Below is a small trained network, with its code and all its weights. Each question gives an input and a class and asks what happens when units are switched off, that is, made to give their printed mean instead of their output.

import numpy as np


def w(rows, s, z=0):
    codes = np.array(rows[::2]) - 128.0
    scale = np.full(codes.shape[1], s)
    scale[-1] = z or s
    return codes * scale


def norm(h):
    return h / np.sqrt((h * h).mean(-1, keepdims=True) + 1e-5)


def f(y):
    return np.maximum(y, 0)


def log_softmax(a):
    a = a - a.max(-1, keepdims=True)
    return a - np.log(np.exp(a).sum(-1, keepdims=True))


def net(x, mask):
    res = np.array(x, float).reshape(1, 8) / 4 @ E
    u = 0
    for l in range(3):
        y = f(norm(res) @ A[l][:, :-1].T + A[l][:, -1])
        res = res + np.where(mask[u : u + 4], y, B[l][:, -1]) @ B[l][:, :-1]
        u += 4
    return log_softmax(norm(res)[-1] @ U[:, :-1].T + U[:, -1])


A, B = {}, {}
E = w([
[253,91,105,102,82,48,85],'x0',
[136,73,203,171,162,120,152],'x1',
[151,210,189,77,196,204,72],'x2',
[141,94,189,142,77,66,126],'x3',
[170,155,80,111,9,109,202],'x4',
[94,148,143,119,20,120,16],'x5',
[90,30,84,150,92,195,123],'x6',
[80,94,149,44,124,115,238],'x7',
],0.0081)
A[0] = w([
[180,106,91,233,104,97,133,43],'L0N0',
[191,215,190,220,72,151,129,33],'L0N1',
[161,49,160,162,99,78,156,3],'L0N2',
[97,194,71,3,85,73,74,22],'L0N3',
],0.0061,0.0038)
B[0] = w([
[158,140,93,154,152,254,95,237],'L0N0',
[183,164,152,98,70,174,169,206],'L0N1',
[29,106,45,159,164,144,149,210],'L0N2',
[209,87,74,36,119,85,65,249],'L0N3',
],0.0076,0.0019)
A[1] = w([
[131,108,114,81,130,66,196,13],'L1N0',
[81,185,246,134,90,136,189,254],'L1N1',
[148,115,163,54,142,44,192,86],'L1N2',
[96,65,153,133,109,99,129,28],'L1N3',
],0.012,0.002)
B[1] = w([
[180,90,38,140,167,132,115,218],'L1N0',
[91,102,161,69,142,114,110,253],'L1N1',
[248,100,144,187,96,90,128,244],'L1N2',
[118,128,88,138,92,122,133,181],'L1N3',
],0.016,0.0053)
A[2] = w([
[144,203,227,195,254,64,78,93],'L2N0',
[11,162,202,138,127,100,197,209],'L2N1',
[156,144,47,67,139,155,63,206],'L2N2',
[170,145,75,185,97,65,96,2],'L2N3',
],0.0078,0.0014)
B[2] = w([
[78,80,193,146,159,49,154,247],'L2N0',
[142,130,83,18,118,183,209,202],'L2N1',
[125,114,186,4,241,180,123,254],'L2N2',
[91,182,123,140,135,160,67,245],'L2N3',
],0.011,0.0044)
U = w([
[116,206,119,203,91,151,131,69],'0',
[177,141,139,78,83,100,39,162],'1',
[192,84,59,186,119,100,228,177],'2',
[49,71,113,186,42,109,93,58],'3',
[62,127,142,22,179,141,173,203],'4',
[91,209,144,173,97,82,170,2],'5',
[146,108,248,196,186,67,126,128],'6',
],0.016,0.0084)

Each question gives the input, the list of numbers given to net, and the class t.
The units are the neurons (one row each of A and B). Each row of codes is followed by its name. A weight is (code - 128) times the scale printed after its matrix; where a second scale follows, it is the last column's (A, B and U).
mask holds one flag per neuron, layer by layer. A switched-off neuron (its flag False) gives its mean, the last column of its row in B, instead of its output. The means were averaged over made-up inputs and are rounded, as every weight is.
A unit's drop is (log p(t) with every unit on - log p(t) with that unit switched off) / (log p(t) with every unit on - log p(t) with every unit switched off).
The circuit of an input: a set's keep is (log p(t) with only the set's units on - log p(t) with every unit switched off) / (log p(t) with every unit on - log p(t) with every unit switched off). Starting from all 12 units, units are removed one at a time, each time the one whose removal leaves the highest keep (on an exact tie, the one counted first), for as long as the keep stays at least 0.8.
units of the circuit, in order: the units of the circuit, biggest drop first
k most important neurons: the k neurons with the biggest drops, biggest first
top k neurons in layer l: the k neurons of layer l with the biggest drops, biggest first
drop of u: that unit's drop, to one decimal
input [-6,2,-2,6,6,7,-6,8], class 1: 2 most important neurons -> (L1N2 L1N1)
input [7,8,8,-6,-6,7,-3,5], class 6: most important neuron -> (L2N0)
input [2,0,3,-6,3,5,0,7], class 1: units of the circuit, in order -> (L1N2 L0N3)
input [6,-4,-5,2,-2,6,-8,6], class 2: 2 most important neurons -> (L1N2 L1N0)
input [6,-5,-2,-3,-8,4,-8,-4], class 6: 2 most important neurons -> (L2N0 L1N0)
input [7,-7,-4,-4,1,-2,5,-3], class 4: units of the circuit, in order -> (L2N2 L1N2)
input [3,6,0,6,6,6,1,1], class 3: units of the circuit, in order -> (L0N2 L2N2 L1N3)
input [1,-3,0,7,-1,-1,-7,7], class 2: 2 most important neurons -> (L1N2 L1N0)
input [-6,-8,1,3,3,7,-7,8], class 1: units of the circuit, in order -> (L0N3 L1N2)
input [-7,7,1,2,-6,-6,-3,-4], class 4: top 3 neurons in layer 1 -> (L1N2 L1N1 L1N0)
input [-7,3,-2,7,7,1,5,-1], class 4: top 3 neurons in layer 1 -> (L1N1 L1N2 L1N0)
input [-4,3,4,-7,7,3,2,-8], class 4: 3 most important neurons -> (L1N2 L2N2 L0N1)
input [7,6,-8,-3,7,3,3,-3], class 3: top 2 neurons in layer 2 -> (L2N3 L2N1)
input [-4,-2,-3,-2,3,7,-2,6], class 1: 3 most important neurons -> (L0N3 L1N2 L0N0)
input [-7,6,-1,7,8,7,-6,-1], class 4: units of the circuit, in order -> (L1N1)
input [-5,6,-2,-2,1,2,3,-4], class 4: 3 most important neurons -> (L1N2 L1N0 L2N1)
input [-7,3,-6,8,-3,7,-3,-5], class 4: top 2 neurons in layer 0 -> (L0N3 L0N1)
input [0,6,0,-4,8,7,1,2], class 4: 3 most important neurons -> (L1N2 L1N1 L2N3)
input [-6,-6,-2,8,3,-2,-8,6], class 2: top 2 neurons in layer 1 -> (L1N2 L1N0)
input [-4,6,-4,-7,-8,8,-7,-1], class 4: 2 most important neurons -> (L1N2 L2N1)
input [2,1,-6,-4,1,2,0,-8], class 0: top 2 neurons in layer 1 -> (L1N1 L1N0)
input [6,6,-4,5,-4,-1,-1,1], class 2: top neuron in layer 0 -> (L0N2)
input [7,7,1,1,1,4,4,3], class 3: top 2 neurons in layer 0 -> (L0N2 L0N3)
input [-3,-7,-3,1,8,0,5,-1], class 4: top 2 neurons in layer 1 -> (L1N2 L1N3)
input [1,-1,-6,8,-5,-5,-6,5], class 2: drop of L1N0 -> 0.2
input [-1,2,-7,-3,2,-2,1,-8], class 0: drop of L1N0 -> 0.1
input [5,3,6,-4,-6,5,8,1], class 4: drop of L2N0 -> 0.0
input [4,5,6,-6,-6,8,8,-2], class 4: drop of L2N2 -> 0.5
input [3,4,2,8,-2,-2,0,3], class 2: top neuron in layer 0 -> (L0N2)
input [-1,-6,1,6,8,1,-3,6], class 2: top 2 neurons in layer 1 -> (L1N2 L1N0)
